Below are the code and all the weights of a small trained network. Each question names an input and a target symbol and asks about switching units off, where a switched-off unit gives its printed mean instead of its output.

import numpy as np


def w(rows, s, z=0):
    codes = np.array(rows[::2]) - 128.0
    scale = np.full(codes.shape[1], s)
    scale[-1] = z or s
    return codes * scale


def norm(h):
    return h / np.sqrt((h * h).mean(-1, keepdims=True) + 1e-5)


def f(y):
    return y / 2 * (1 + np.tanh(0.7978845608 * (y + 0.044715 * y**3)))


def softmax(a):
    e = np.exp(a - a.max(-1, keepdims=True))
    return e / e.sum(-1, keepdims=True)


def log_softmax(a):
    a = a - a.max(-1, keepdims=True)
    return a - np.log(np.exp(a).sum(-1, keepdims=True))


def net(x, mask):
    ids = ['ΘΛΞΠΨαβμτ'.index(c) for c in x.split()]
    T = len(ids)
    res = E[ids] + P[:T]
    u = 0
    for l in range(3):
        q, k, v = (norm(res) @ M[l].T for M in (Q, K, V))
        z = softmax(np.where(np.tri(T) > 0, q @ k.T / 3**0.5, -1e9)) @ v
        res = res + np.where(mask[u], z, O[l][:, -1]) @ O[l][:, :-1]
        u += 1
        y = f(norm(res) @ A[l][:, :-1].T + A[l][:, -1])
        res = res + np.where(mask[u : u + 4], y, B[l][:, -1]) @ B[l][:, :-1]
        u += 4
    return log_softmax(norm(res)[-1] @ U[:, :-1].T + U[:, -1])


Q, K, V, O, A, B = {}, {}, {}, {}, {}, {}
E = w([
[120,126,92,145],'Θ',
[161,119,130,137],'Λ',
[246,125,124,127],'Ξ',
[250,119,118,128],'Π',
[239,124,127,120],'Ψ',
[105,238,194,46],'α',
[95,244,188,47],'β',
[254,127,128,125],'μ',
[250,126,128,124],'τ',
],0.0075)
P = w([
[164,13,182,122],'0',
[91,62,107,163],'1',
[248,45,178,88],'2',
[98,94,103,176],'3',
[182,140,119,117],'4',
[106,108,107,184],'5',
[170,145,102,112],'6',
[107,120,117,192],'7',
[159,149,90,112],'8',
[109,128,123,194],'9',
[160,163,99,119],'10',
[98,134,126,195],'11',
[156,165,97,114],'12',
[109,127,135,190],'13',
],0.012)
Q[0] = w([
[152,180,152,110],'L0H1',
[92,165,101,254],'L0H1',
[99,150,125,153],'L0H1',
],0.0067)
K[0] = w([
[171,151,118,158],'L0H1',
[115,180,115,255],'L0H1',
[108,94,176,151],'L0H1',
],0.0074)
V[0] = w([
[8,88,109,201],'L0H1',
[60,122,254,46],'L0H1',
[132,151,54,90],'L0H1',
],0.0053)
O[0] = w([
[253,184,122,79,47],'L0H1',
[134,114,64,137,2],'L0H1',
[151,183,163,228,93],'L0H1',
],0.0065,0.0027)
A[0] = w([
[224,91,135,143,31],'L0N1',
[172,223,66,77,235],'L0N2',
[42,150,210,1,134],'L0N3',
[180,160,148,122,250],'L0N4',
],0.0064,0.0021)
B[0] = w([
[117,181,108,88,232],'L0N1',
[129,118,87,2,252],'L0N2',
[185,75,178,159,193],'L0N3',
[154,126,62,75,244],'L0N4',
],0.0074,0.0029)
Q[1] = w([
[48,37,69,12],'L1H1',
[1,49,99,77],'L1H1',
[92,75,160,108],'L1H1',
],0.0059)
K[1] = w([
[187,1,78,1],'L1H1',
[135,7,147,138],'L1H1',
[154,42,86,102],'L1H1',
],0.0043)
V[1] = w([
[96,153,227,2],'L1H1',
[4,78,43,219],'L1H1',
[186,38,39,82],'L1H1',
],0.0048)
O[1] = w([
[91,157,88,158,89],'L1H1',
[255,132,188,33,65],'L1H1',
[214,150,240,165,253],'L1H1',
],0.0046,0.0038)
A[1] = w([
[137,114,255,187,130],'L1N1',
[108,130,126,117,3],'L1N2',
[144,194,155,110,62],'L1N3',
[157,63,48,171,185],'L1N4',
],0.008,0.0035)
B[1] = w([
[172,91,94,153,254],'L1N1',
[64,108,139,227,89],'L1N2',
[126,42,189,96,134],'L1N3',
[170,254,210,157,211],'L1N4',
],0.0065,0.0039)
Q[2] = w([
[203,142,171,133],'L2H1',
[181,138,139,172],'L2H1',
[166,161,254,158],'L2H1',
],0.0078)
K[2] = w([
[69,250,14,222],'L2H1',
[108,15,107,201],'L2H1',
[2,152,63,192],'L2H1',
],0.0049)
V[2] = w([
[154,180,63,114],'L2H1',
[92,214,144,186],'L2H1',
[141,208,91,254],'L2H1',
],0.0051)
O[2] = w([
[100,10,84,171,122],'L2H1',
[218,25,83,154,2],'L2H1',
[97,33,3,38,128],'L2H1',
],0.0046,0.002)
A[2] = w([
[168,145,161,255,106],'L2N1',
[152,68,161,93,254],'L2N2',
[142,91,137,184,43],'L2N3',
[149,201,31,156,245],'L2N4',
],0.0097,0.0031)
B[2] = w([
[2,136,74,97,253],'L2N1',
[220,77,124,121,213],'L2N2',
[143,146,75,149,138],'L2N3',
[176,72,183,113,242],'L2N4',
],0.0083,0.0059)
U = w([
[220,119,198,168,253],'Θ',
[144,148,112,2,102],'Λ',
[95,116,80,147,46],'Ξ',
[109,128,85,147,21],'Π',
[94,115,73,144,56],'Ψ',
[80,195,157,144,121],'α',
[62,216,179,156,214],'β',
[99,127,88,146,45],'μ',
[96,122,82,149,60],'τ',
],0.0085,0.0032)

Each question gives the input, a string of symbols that net reads in full, and the target symbol t.
The units are the heads (3 rows each of Q, K, V and O) and the neurons (one row each of A and B). Each row of codes is followed by its name. A weight is (code - 128) times the scale printed after its matrix; where a second scale follows, it is the last column's (O, A, B and U).
mask holds one flag per unit, layer by layer, with each layer's heads first. A switched-off unit (its flag False) gives its mean, the last column of its rows in O or B, instead of its output. The means were averaged over made-up inputs and are rounded, as every weight is.
A unit's drop is (log p(t) with every unit on - log p(t) with that unit switched off) / (log p(t) with every unit on - log p(t) with every unit switched off).
The circuit of an input: a set's keep is (log p(t) with only the set's units on - log p(t) with every unit switched off) / (log p(t) with every unit on - log p(t) with every unit switched off). Starting from the 12 units with the biggest drops (on a tie, the unit counted first), units are removed one at a time, each time the one whose removal leaves the highest keep (on an exact tie, the one counted first), for as long as the keep stays at least 0.8.
circuit, biggest first: the units of the circuit, biggest drop first
most important unit: the unit with the biggest drop
top k neurons: the k neurons with the biggest drops, biggest first
k most important neurons of layer l: the k neurons of layer l with the biggest drops, biggest first
input Θ Θ Ψ Ξ β Θ Λ β Π τ, target β: top 4 neurons	[L2N2; L0N2; L1N4; L2N1]
input Θ β Θ Θ β β, target Θ: most important unit	L0N2
input Ξ μ Ψ β Ξ Λ Ψ β Ψ μ, target β: top 2 neurons	[L1N4; L2N2]
input Θ Θ Θ Ξ τ τ τ Θ μ β τ α Π Ξ, target β: circuit, biggest first	[L1H1; L1N4; L2N1]
input α τ β β α β Θ Ξ, target β: top 2 neurons	[L1N4; L0N2]
input μ β τ Ψ, target β: circuit, biggest first	[L1N4; L2N1]
input τ β μ μ, target β: top 3 neurons	[L1N4; L2N1; L2N2]
input Ψ μ Θ Λ Θ Ψ, target Λ: top 3 neurons	[L2N1; L0N3; L0N4]
input τ Θ μ Λ, target Θ: circuit, biggest first	[L0H1; L2N1]
input Θ β Θ Π, target β: top 2 neurons	[L1N4; L2N2]
input μ Λ Π Ξ Λ Ψ Λ Λ Ξ Λ Ξ Π, target Λ: top 3 neurons	[L2N1; L0N3; L1N4]
input Ξ Λ Ψ Θ Θ Ψ Θ Π Θ Π β, target Θ: 2 most important neurons of layer 0	[L0N3; L0N1]
input Θ Λ Θ Λ, target Λ: top 2 neurons	[L2N1; L0N2]
input Ψ Θ τ τ Λ τ α β Ψ Θ, target β: top 2 neurons	[L1N4; L2N2]
input τ Θ μ β Λ Π, target β: 3 most important neurons of layer 2	[L2N2; L2N1; L2N4]
input Π Θ Π Λ Θ Ξ, target Λ: top 3 neurons	[L2N1; L0N1; L0N4]
input Θ Θ Ξ μ τ Ξ β μ Θ Λ Λ τ α, target Θ: circuit, biggest first	[L2N1]
input Θ Θ μ Λ τ α Π α μ β Θ Ψ, target β: top 2 neurons	[L0N2; L2N2]
input Ξ Ψ Π β α β Ξ α Λ, target Θ: top 2 neurons	[L2N1; L2N4]
input Ψ Θ μ Ξ Ξ β Λ τ, target β: most important unit	L1H1
input β Ψ Θ β τ Θ, target β: top 2 neurons	[L1N4; L2N1]
input μ β Ξ Θ τ α β Λ Θ Ψ, target Λ: 3 most important neurons of layer 2	[L2N1; L2N4; L2N2]
input μ β Θ Λ Ξ Θ, target Λ: 2 most important neurons of layer 0	[L0N3; L0N1]
input Π β Ψ Λ Θ μ, target Λ: 2 most important neurons of layer 1	[L1N4; L1N1]
input τ Ξ Ψ τ Π Λ α Θ, target Λ: 3 most important neurons of layer 0	[L0N3; L0N1; L0N2]
input Θ Ψ Π Π τ Θ α, target Θ: 2 most important neurons of layer 2	[L2N1; L2N2]
